Below are the code and all the weights of a small trained network. Each question names an input and a class and asks about switching units off, where a switched-off unit gives its printed mean instead of its output.

import numpy as np


def w(rows, s, z=0):
    codes = np.array(rows[::2]) - 128.0
    scale = np.full(codes.shape[1], s)
    scale[-1] = z or s
    return codes * scale


def f(y):
    return y / 2 * (1 + np.tanh(0.7978845608 * (y + 0.044715 * y**3)))


def log_softmax(a):
    a = a - a.max(-1, keepdims=True)
    return a - np.log(np.exp(a).sum(-1, keepdims=True))


def net(x, mask):
    res = np.array(x, float).reshape(1, 8) / 4 @ E
    y = f(res @ A[0][:, :-1].T + A[0][:, -1])
    res = res + np.where(mask, y, B[0][:, -1]) @ B[0][:, :-1]
    return log_softmax(res[-1] @ U[:, :-1].T + U[:, -1])


A, B = {}, {}
E = w([
[121,120,127,130],'x0',
[164,138,45,1],'x1',
[180,32,93,213],'x2',
[131,193,44,175],'x3',
[166,132,161,91],'x4',
[178,138,167,87],'x5',
[95,78,155,128],'x6',
[156,149,130,124],'x7',
],0.0045)
A[0] = w([
[169,178,93,148,50],'N1',
[192,57,118,113,110],'N2',
[114,168,147,147,32],'N3',
[185,162,176,178,130],'N4',
[216,97,84,166,80],'N5',
[113,188,216,169,42],'N6',
[164,64,101,146,27],'N7',
[121,138,157,120,49],'N8',
[109,163,150,166,63],'N9',
[129,112,155,114,225],'N10',
[209,73,111,153,68],'N11',
[160,184,55,153,126],'N12',
[166,170,131,140,74],'N13',
[70,209,160,94,81],'N14',
[244,33,82,186,26],'N15',
[146,201,59,160,138],'N16',
[199,127,130,59,200],'N17',
[84,192,175,206,128],'N18',
[124,91,114,86,238],'N19',
[112,99,64,139,128],'N20',
[149,104,164,102,253],'N21',
[140,168,132,147,54],'N22',
[105,155,232,192,77],'N23',
[169,194,149,156,185],'N24',
[92,174,140,135,92],'N25',
[121,99,185,168,51],'N26',
[226,70,185,96,190],'N27',
[2,193,146,89,108],'N28',
[128,121,124,97,69],'N29',
[97,89,28,32,95],'N30',
[189,48,98,153,27],'N31',
[61,215,162,82,37],'N32',
],0.0093,0.0034)
B[0] = w([
[68,129,179,112,118],'N1',
[114,125,147,108,166],'N2',
[129,119,135,84,96],'N3',
[101,143,82,120,168],'N4',
[142,125,176,97,159],'N5',
[110,115,104,72,155],'N6',
[141,146,178,72,118],'N7',
[111,140,146,99,94],'N8',
[134,122,107,78,119],'N9',
[102,113,121,180,214],'N10',
[153,129,147,75,151],'N11',
[87,69,128,159,188],'N12',
[92,154,160,115,112],'N13',
[180,87,196,88,177],'N14',
[213,109,197,6,209],'N15',
[98,55,140,178,204],'N16',
[132,113,69,134,251],'N17',
[157,100,36,102,224],'N18',
[89,140,118,173,229],'N19',
[166,118,119,151,152],'N20',
[105,112,108,197,251],'N21',
[106,137,157,105,100],'N22',
[95,157,77,81,209],'N23',
[102,119,123,177,202],'N24',
[160,112,135,106,130],'N25',
[79,173,136,85,142],'N26',
[131,94,86,183,252],'N27',
[218,106,177,128,211],'N28',
[114,138,133,101,103],'N29',
[74,164,60,78,209],'N30',
[139,155,207,44,144],'N31',
[185,90,214,33,172],'N32',
],0.014,0.0026)
U = w([
[106,47,95,172,250],'0',
[176,61,191,49,14],'1',
[56,24,105,187,171],'2',
[58,91,82,158,194],'3',
[113,97,51,172,120],'4',
[195,174,38,209,143],'5',
[30,109,12,80,2],'6',
[124,92,163,253,101],'7',
],0.0072,0.0037)

Each question gives the input, the list of numbers given to net, and the class t.
The units are the neurons (one row each of A and B). Each row of codes is followed by its name. A weight is (code - 128) times the scale printed after its matrix; where a second scale follows, it is the last column's (A, B and U).
mask holds one flag per neuron, in row order. A switched-off neuron (its flag False) gives its mean, the last column of its row in B, instead of its output. The means were averaged over made-up inputs and are rounded, as every weight is.
A unit's drop is (log p(t) with every unit on - log p(t) with that unit switched off) / (log p(t) with every unit on - log p(t) with every unit switched off).
The circuit of an input: a set's keep is (log p(t) with only the set's units on - log p(t) with every unit switched off) / (log p(t) with every unit on - log p(t) with every unit switched off). Starting from the 12 units with the biggest drops (on a tie, the unit counted first), units are removed one at a time, each time the one whose removal leaves the highest keep (on an exact tie, the one counted first), for as long as the keep stays at least 0.8.
units of the circuit, in order: the units of the circuit, biggest drop first
top k neurons: the k neurons with the biggest drops, biggest first
drop of u: that unit's drop, to one decimal
input [-7,-4,-8,-5,4,-6,-2,-2], class 1: units of the circuit, in order : [N32 N28]
input [-1,-3,-8,4,6,-8,-6,2], class 1: units of the circuit, in order : [N32 N14]
input [0,6,-8,3,3,8,5,-2], class 1: units of the circuit, in order : [N32]
input [0,2,8,6,-6,0,1,-6], class 1: units of the circuit, in order : [N15 N31]
input [-5,-3,-6,-2,-5,-5,-1,-5], class 1: units of the circuit, in order : [N28 N32 N14]
input [3,-8,7,-7,1,4,-2,0], class 6: top 4 neurons : [N23 N26 N4 N28]
input [2,-8,-3,2,-7,-3,2,4], class 6: units of the circuit, in order : [N23 N18]
input [2,2,-1,3,1,-3,-7,8], class 7: units of the circuit, in order : [N23 N18 N16]
input [-2,-6,2,-5,2,-3,3,-4], class 6: units of the circuit, in order : [N23 N26 N28]
input [7,0,8,8,2,0,2,-2], class 1: units of the circuit, in order : [N15 N31]
input [2,5,-1,8,-3,-8,-7,-1], class 2: units of the circuit, in order : [N16 N12]
input [-2,-6,-3,2,-5,-4,5,0], class 6: top 2 neurons : [N23 N18]
input [5,1,7,0,2,0,2,4], class 1: top 2 neurons : [N15 N31]
input [-6,7,8,3,2,1,3,-7], class 1: units of the circuit, in order : [N15]
input [4,-8,7,-7,6,-2,-7,-5], class 6: drop of N28 : 0.2
input [3,-8,5,-2,0,-7,-4,3], class 6: drop of N25 : 0.0
input [0,-8,2,0,1,3,-4,-8], class 6: drop of N28 : 0.1
